Here is a tiny trained network, its code and every weight. The questions are about switching its units off for an input and a target symbol, where a switched-off unit gives its printed mean instead of its output.

import numpy as np


def w(rows, s, z=0):
    codes = np.array(rows[::2]) - 128.0
    scale = np.full(codes.shape[1], s)
    scale[-1] = z or s
    return codes * scale


def norm(h):
    return h / np.sqrt((h * h).mean(-1, keepdims=True) + 1e-5)


def f(y):
    return np.maximum(y, 0)


def softmax(a):
    e = np.exp(a - a.max(-1, keepdims=True))
    return e / e.sum(-1, keepdims=True)


def log_softmax(a):
    a = a - a.max(-1, keepdims=True)
    return a - np.log(np.exp(a).sum(-1, keepdims=True))


def net(x, mask):
    ids = ['αβγδεζηθλμπστφω'.index(c) for c in x.split()]
    T = len(ids)
    res = E[ids] + P[:T]
    u = 0
    for l in range(3):
        r = norm(res)
        for j in range(2):
            rows = slice(2 * j, 2 * j + 2)
            q, k, v = (r @ M[l][rows].T for M in (Q, K, V))
            z = softmax(np.where(np.tri(T) > 0, q @ k.T / 2**0.5, -1e9)) @ v
            o = O[l][rows]
            res = res + np.where(mask[u + j], z, o[:, -1]) @ o[:, :-1]
        u += 2
        y = f(norm(res) @ A[l][:, :-1].T + A[l][:, -1])
        res = res + np.where(mask[u : u + 8], y, B[l][:, -1]) @ B[l][:, :-1]
        u += 8
    return log_softmax(norm(res)[-1] @ U[:, :-1].T + U[:, -1])


Q, K, V, O, A, B = {}, {}, {}, {}, {}, {}
E = w([
[180,100,166],'α',
[128,133,117],'β',
[128,122,130],'γ',
[109,121,142],'δ',
[131,123,133],'ε',
[75,77,104],'ζ',
[127,126,130],'η',
[115,115,119],'θ',
[171,115,131],'λ',
[127,120,129],'μ',
[127,120,130],'π',
[159,108,109],'σ',
[121,86,220],'τ',
[161,4,136],'φ',
[135,133,155],'ω',
],0.032)
P = w([
[153,174,115],'0',
[161,27,113],'1',
[153,20,111],'2',
[154,13,111],'3',
[149,7,104],'4',
[146,3,104],'5',
[141,2,101],'6',
],0.0042)
Q[0] = w([
[121,176,255],'0.h1',
[162,73,201],'0.h1',
[30,7,146],'0.h2',
[238,251,131],'0.h2',
],0.0074)
K[0] = w([
[106,123,157],'0.h1',
[172,217,222],'0.h1',
[102,235,126],'0.h2',
[167,2,138],'0.h2',
],0.0086)
V[0] = w([
[80,2,89],'0.h1',
[110,112,189],'0.h1',
[41,182,67],'0.h2',
[69,208,181],'0.h2',
],0.0036)
O[0] = w([
[179,218,189,239],'0.h1',
[141,158,91,129],'0.h1',
[149,127,53,28],'0.h2',
[149,2,63,5],'0.h2',
],0.0042,0.0024)
A[0] = w([
[2,163,173,3],'0.n1',
[184,153,140,114],'0.n2',
[195,131,71,110],'0.n3',
[70,114,210,78],'0.n4',
[31,95,101,173],'0.n5',
[9,105,19,59],'0.n6',
[149,82,146,133],'0.n7',
[165,239,91,30],'0.n8',
],0.0048,0.0019)
B[0] = w([
[85,202,30,148],'0.n1',
[117,87,146,167],'0.n2',
[81,91,98,187],'0.n3',
[80,130,82,213],'0.n4',
[145,193,180,222],'0.n5',
[252,153,203,202],'0.n6',
[86,172,145,252],'0.n7',
[152,64,93,151],'0.n8',
],0.004,0.0022)
Q[1] = w([
[5,122,155],'1.h1',
[125,127,229],'1.h1',
[55,159,51],'1.h2',
[83,8,149],'1.h2',
],0.012)
K[1] = w([
[52,92,186],'1.h1',
[151,131,201],'1.h1',
[72,94,93],'1.h2',
[136,247,133],'1.h2',
],0.013)
V[1] = w([
[87,211,128],'1.h1',
[2,161,201],'1.h1',
[252,172,152],'1.h2',
[135,247,80],'1.h2',
],0.0039)
O[1] = w([
[69,71,179,4],'1.h1',
[198,40,214,96],'1.h1',
[146,252,168,196],'1.h2',
[29,147,135,168],'1.h2',
],0.0034,0.0018)
A[1] = w([
[158,113,2,106],'1.n1',
[222,90,100,69],'1.n2',
[95,152,48,64],'1.n3',
[25,148,85,103],'1.n4',
[179,199,39,39],'1.n5',
[92,146,184,130],'1.n6',
[150,141,153,127],'1.n7',
[87,126,66,2],'1.n8',
],0.0062,0.0038)
B[1] = w([
[4,216,63,252],'1.n1',
[210,133,116,230],'1.n2',
[33,188,156,160],'1.n3',
[196,30,187,171],'1.n4',
[48,4,148,182],'1.n5',
[131,181,181,225],'1.n6',
[156,137,162,183],'1.n7',
[134,181,77,135],'1.n8',
],0.0049,0.002)
Q[2] = w([
[85,80,153],'2.h1',
[22,165,1],'2.h1',
[53,50,185],'2.h2',
[153,84,33],'2.h2',
],0.0085)
K[2] = w([
[82,126,177],'2.h1',
[85,88,82],'2.h1',
[64,133,172],'2.h2',
[159,8,109],'2.h2',
],0.012)
V[2] = w([
[188,136,92],'2.h1',
[99,2,174],'2.h1',
[211,112,48],'2.h2',
[101,112,174],'2.h2',
],0.004)
O[2] = w([
[173,89,117,76],'2.h1',
[82,169,252,248],'2.h1',
[147,9,192,46],'2.h2',
[101,191,129,188],'2.h2',
],0.0037,0.0017)
A[2] = w([
[126,43,72,61],'2.n1',
[107,110,174,133],'2.n2',
[140,101,144,157],'2.n3',
[74,108,187,122],'2.n4',
[230,119,1,3],'2.n5',
[126,102,16,118],'2.n6',
[71,225,121,197],'2.n7',
[206,209,159,124],'2.n8',
],0.007,0.0038)
B[2] = w([
[93,64,133,167],'2.n1',
[108,157,130,208],'2.n2',
[114,143,116,189],'2.n3',
[117,184,118,229],'2.n4',
[155,60,2,176],'2.n5',
[78,115,168,190],'2.n6',
[117,118,76,255],'2.n7',
[153,186,105,214],'2.n8',
],0.0086,0.0035)
U = w([
[154,186,17,39],'α',
[118,152,112,162],'β',
[145,153,124,182],'γ',
[19,167,189,6],'δ',
[134,55,31,165],'ε',
[36,125,38,76],'ζ',
[147,168,184,103],'η',
[208,90,181,177],'θ',
[48,38,149,103],'λ',
[156,140,132,194],'μ',
[104,71,251,50],'π',
[142,31,144,252],'σ',
[217,106,65,176],'τ',
[122,157,112,152],'φ',
[148,134,137,217],'ω',
],0.02,0.0041)

Each question gives the input, a string of symbols that net reads in full, and the target symbol t.
The units are the heads (2 rows each of Q, K, V and O) and the neurons (one row each of A and B). Each row of codes is followed by its name. A weight is (code - 128) times the scale printed after its matrix; where a second scale follows, it is the last column's (O, A, B and U).
mask holds one flag per unit, layer by layer, with each layer's heads first. A switched-off unit (its flag False) gives its mean, the last column of its rows in O or B, instead of its output. The means were averaged over made-up inputs and are rounded, as every weight is.
A unit's drop is (log p(t) with every unit on - log p(t) with that unit switched off) / (log p(t) with every unit on - log p(t) with every unit switched off).
unit that matters most: the unit with the biggest drop
k most important neurons: the k neurons with the biggest drops, biggest first
top k neurons in layer l: the k neurons of layer l with the biggest drops, biggest first
heads that matter: for each layer, one digit per head in row order, 1 if its drop is at least 0.15 and else 0, layers parted by /
drop when u is switched off: that unit's drop, to one decimal
input ω θ γ γ α γ, target σ: unit that matters most => 0.h2
input δ β γ θ, target λ: 2 most important neurons => [0.n1 2.n6]
input δ λ θ α β ε, target λ: heads that matter => 01 / 01 / 00
input θ ω θ, target α: 2 most important neurons => [0.n6 0.n5]
input δ σ λ δ η, target λ: heads that matter => 01 / 00 / 00
input θ σ θ π γ θ, target α: heads that matter => 11 / 01 / 00
input τ β τ σ ε, target θ: heads that matter => 00 / 01 / 00
input δ γ π, target λ: heads that matter => 01 / 00 / 00
input γ γ π β γ γ, target δ: heads that matter => 10 / 01 / 00
input ζ β θ α γ, target τ: heads that matter => 01 / 00 / 10
input ζ τ θ, target τ: heads that matter => 11 / 01 / 00
input ε τ θ γ, target π: heads that matter => 10 / 01 / 10
input η ε δ σ τ δ γ, target ε: heads that matter => 01 / 11 / 00
input θ γ φ γ γ β μ, target α: heads that matter => 01 / 01 / 00
input σ θ ω μ, target η: heads that matter => 01 / 11 / 00
input δ δ γ, target λ: 2 most important neurons => [1.n6 2.n1]
input γ θ σ γ η, target δ: 2 most important neurons => [1.n1 0.n6]
input θ γ φ π θ π, target α: most important neuron => [2.n7]
input θ θ π, target α: 2 most important neurons => [0.n6 2.n7]
input τ λ θ γ τ ζ γ, target θ: heads that matter => 00 / 01 / 00
input θ λ α μ η, target α: unit that matters most => 1.h2
input θ λ τ γ, target α: top 2 neurons in layer 0 => [0.n6 0.n4]
input γ μ γ γ μ λ η, target δ: top 3 neurons in layer 0 => [0.n6 0.n4 0.n5]
input τ γ γ γ θ, target θ: 2 most important neurons => [0.n6 0.n5]
input ε φ α ω γ θ, target π: top 3 neurons in layer 2 => [2.n5 2.n8 2.n7]
input θ λ σ, target ε: drop when 2.n5 is switched off => 0.2
